Below is a small trained network, with its code and all its weights. Each question gives an input and a class and asks what happens when units are switched off, that is, made to give their printed mean instead of their output.

import numpy as np


def w(rows, s, z=0):
    codes = np.array(rows[::2]) - 128.0
    scale = np.full(codes.shape[1], s)
    scale[-1] = z or s
    return codes * scale


def f(y):
    return np.maximum(y, 0)


def log_softmax(a):
    a = a - a.max(-1, keepdims=True)
    return a - np.log(np.exp(a).sum(-1, keepdims=True))


def net(x, mask):
    res = np.array(x, float).reshape(1, 5) / 4 @ E
    y = f(res @ A[0][:, :-1].T + A[0][:, -1])
    res = res + np.where(mask, y, B[0][:, -1]) @ B[0][:, :-1]
    return log_softmax(res[-1] @ U[:, :-1].T + U[:, -1])


A, B = {}, {}
E = w([
[101,205,42,230,90,146,162],'x0',
[67,66,136,115,140,197,254],'x1',
[86,175,161,141,192,36,179],'x2',
[186,179,74,38,197,153,192],'x3',
[155,101,104,64,50,67,200],'x4',
],0.0093)
A[0] = w([
[73,63,185,180,80,31,138,139],'n1',
[141,91,220,103,183,77,115,86],'n2',
[69,181,177,157,195,1,173,147],'n3',
[177,167,73,55,196,187,156,172],'n4',
[95,199,94,196,121,169,146,23],'n5',
[163,77,223,91,135,104,105,100],'n6',
[80,55,99,144,157,144,165,35],'n7',
[195,93,85,103,83,194,34,142],'n8',
[11,89,164,112,151,168,167,115],'n9',
[56,112,146,139,72,113,99,101],'n10',
[137,102,110,78,39,32,169,157],'n11',
[167,40,174,87,157,161,110,86],'n12',
[114,147,68,161,114,101,140,115],'n13',
[139,130,120,167,183,210,80,203],'n14',
[127,161,81,171,48,205,132,204],'n15',
[97,101,143,118,137,158,203,109],'n16',
[127,92,214,44,134,100,111,93],'n17',
[165,221,180,120,94,27,85,86],'n18',
[108,89,158,27,188,135,78,91],'n19',
[105,61,175,195,58,148,55,163],'n20',
[210,128,108,127,121,84,7,107],'n21',
[120,180,119,124,147,75,61,110],'n22',
[161,132,107,119,49,34,189,120],'n23',
[82,95,119,163,142,171,90,252],'n24',
[121,146,169,148,187,168,86,74],'n25',
[47,28,132,190,115,131,99,153],'n26',
[60,197,81,143,121,67,135,141],'n27',
[31,72,147,130,125,149,188,155],'n28',
[160,194,85,179,130,149,181,118],'n29',
[80,174,175,178,243,113,121,126],'n30',
[124,135,149,128,165,172,202,142],'n31',
],0.009,0.0038)
B[0] = w([
[174,149,76,66,158,71,68,235],'n1',
[117,111,110,205,110,124,237,213],'n2',
[241,36,233,29,158,161,212,244],'n3',
[178,186,61,93,173,36,64,224],'n4',
[76,103,84,200,100,92,191,180],'n5',
[100,106,91,177,102,117,199,217],'n6',
[114,197,143,172,66,144,127,172],'n7',
[168,114,173,91,80,190,213,240],'n8',
[136,210,146,144,31,174,130,217],'n9',
[171,165,110,131,210,51,116,185],'n10',
[33,109,36,41,156,200,92,228],'n11',
[165,115,100,202,96,118,185,213],'n12',
[103,80,116,172,148,88,181,169],'n13',
[84,82,86,21,133,171,107,211],'n14',
[200,70,136,156,134,131,210,222],'n15',
[106,164,145,112,50,120,130,195],'n16',
[87,115,90,178,116,102,219,222],'n17',
[119,233,193,141,21,194,146,210],'n18',
[93,99,103,220,111,43,184,218],'n19',
[173,145,79,83,169,85,125,254],'n20',
[131,167,122,150,61,158,107,238],'n21',
[99,196,134,105,2,172,159,186],'n22',
[27,76,74,111,182,211,104,209],'n23',
[124,109,128,60,137,116,115,210],'n24',
[40,112,14,154,131,138,135,178],'n25',
[148,157,90,67,145,72,130,227],'n26',
[160,76,118,161,85,134,199,190],'n27',
[130,235,206,108,62,147,109,225],'n28',
[150,97,114,187,134,68,198,186],'n29',
[74,50,74,27,131,186,115,215],'n30',
[143,190,153,104,94,116,120,195],'n31',
],0.0059,0.0098)
U = w([
[116,221,146,147,67,154,153,75],'0',
[119,67,90,225,124,67,198,71],'1',
[191,61,147,88,128,152,169,248],'2',
[27,83,60,87,146,166,121,103],'3',
[173,187,75,101,169,11,125,117],'4',
[161,102,146,133,154,125,136,194],'5',
[89,115,208,234,189,129,34,28],'6',
[82,126,175,228,200,106,73,2],'7',
],0.012,0.0055)

Each question gives the input, the list of numbers given to net, and the class t.
The units are the neurons (one row each of A and B). Each row of codes is followed by its name. A weight is (code - 128) times the scale printed after its matrix; where a second scale follows, it is the last column's (A, B and U).
mask holds one flag per neuron, in row order. A switched-off neuron (its flag False) gives its mean, the last column of its row in B, instead of its output. The means were averaged over made-up inputs and are rounded, as every weight is.
A unit's drop is (log p(t) with every unit on - log p(t) with that unit switched off) / (log p(t) with every unit on - log p(t) with every unit switched off).
The circuit of an input: a set's keep is (log p(t) with only the set's units on - log p(t) with every unit switched off) / (log p(t) with every unit on - log p(t) with every unit switched off). Starting from the 12 units with the biggest drops (on a tie, the unit counted first), units are removed one at a time, each time the one whose removal leaves the highest keep (on an exact tie, the one counted first), for as long as the keep stays at least 0.8.
circuit, biggest first: the units of the circuit, biggest drop first
most important unit: the unit with the biggest drop
top k neurons: the k neurons with the biggest drops, biggest first
drop of u: that unit's drop, to one decimal
input [2,4,-1,-5,6], class 3: top 2 neurons => [n11; n23]
input [0,-4,3,-7,-7], class 3: most important unit => n30
input [-7,5,5,4,-6], class 1: top 2 neurons => [n19; n2]
input [-5,3,2,-4,-5], class 1: top 2 neurons => [n11; n2]
input [7,-6,-7,6,6], class 1: circuit, biggest first => [n29; n15]
input [3,-1,-8,-5,4], class 2: circuit, biggest first => [n8; n15]
input [0,3,6,6,-6], class 2: top 4 neurons => [n3; n30; n11; n23]
input [-2,6,1,-8,6], class 4: circuit, biggest first => [n1; n26]
input [-2,-6,7,-4,-8], class 3: top 2 neurons => [n30; n25]
input [-7,-6,-2,2,-6], class 1: circuit, biggest first => [n19; n2]
input [3,-1,-1,6,-6], class 3: top 2 neurons => [n14; n30]
input [7,-6,4,-2,-7], class 1: top 3 neurons => [n5; n27; n29]
input [-6,8,7,-3,8], class 0: top 2 neurons => [n28; n9]
input [-7,-3,-3,8,-5], class 4: most important unit => n4
input [2,-2,-8,1,-5], class 2: top 2 neurons => [n8; n15]
input [4,-5,-3,-6,4], class 4: top 2 neurons => [n20; n10]
input [-8,6,-8,0,1], class 1: top 2 neurons => [n19; n12]
input [2,6,6,0,3], class 0: top 2 neurons => [n28; n9]
input [2,-6,-2,5,6], class 0: drop of n30 => 0.4
input [-6,6,6,-3,6], class 0: drop of n21 => -0.1
input [0,-1,-3,6,0], class 4: drop of n4 => 0.8
input [-1,-4,2,2,0], class 0: most important unit => n18
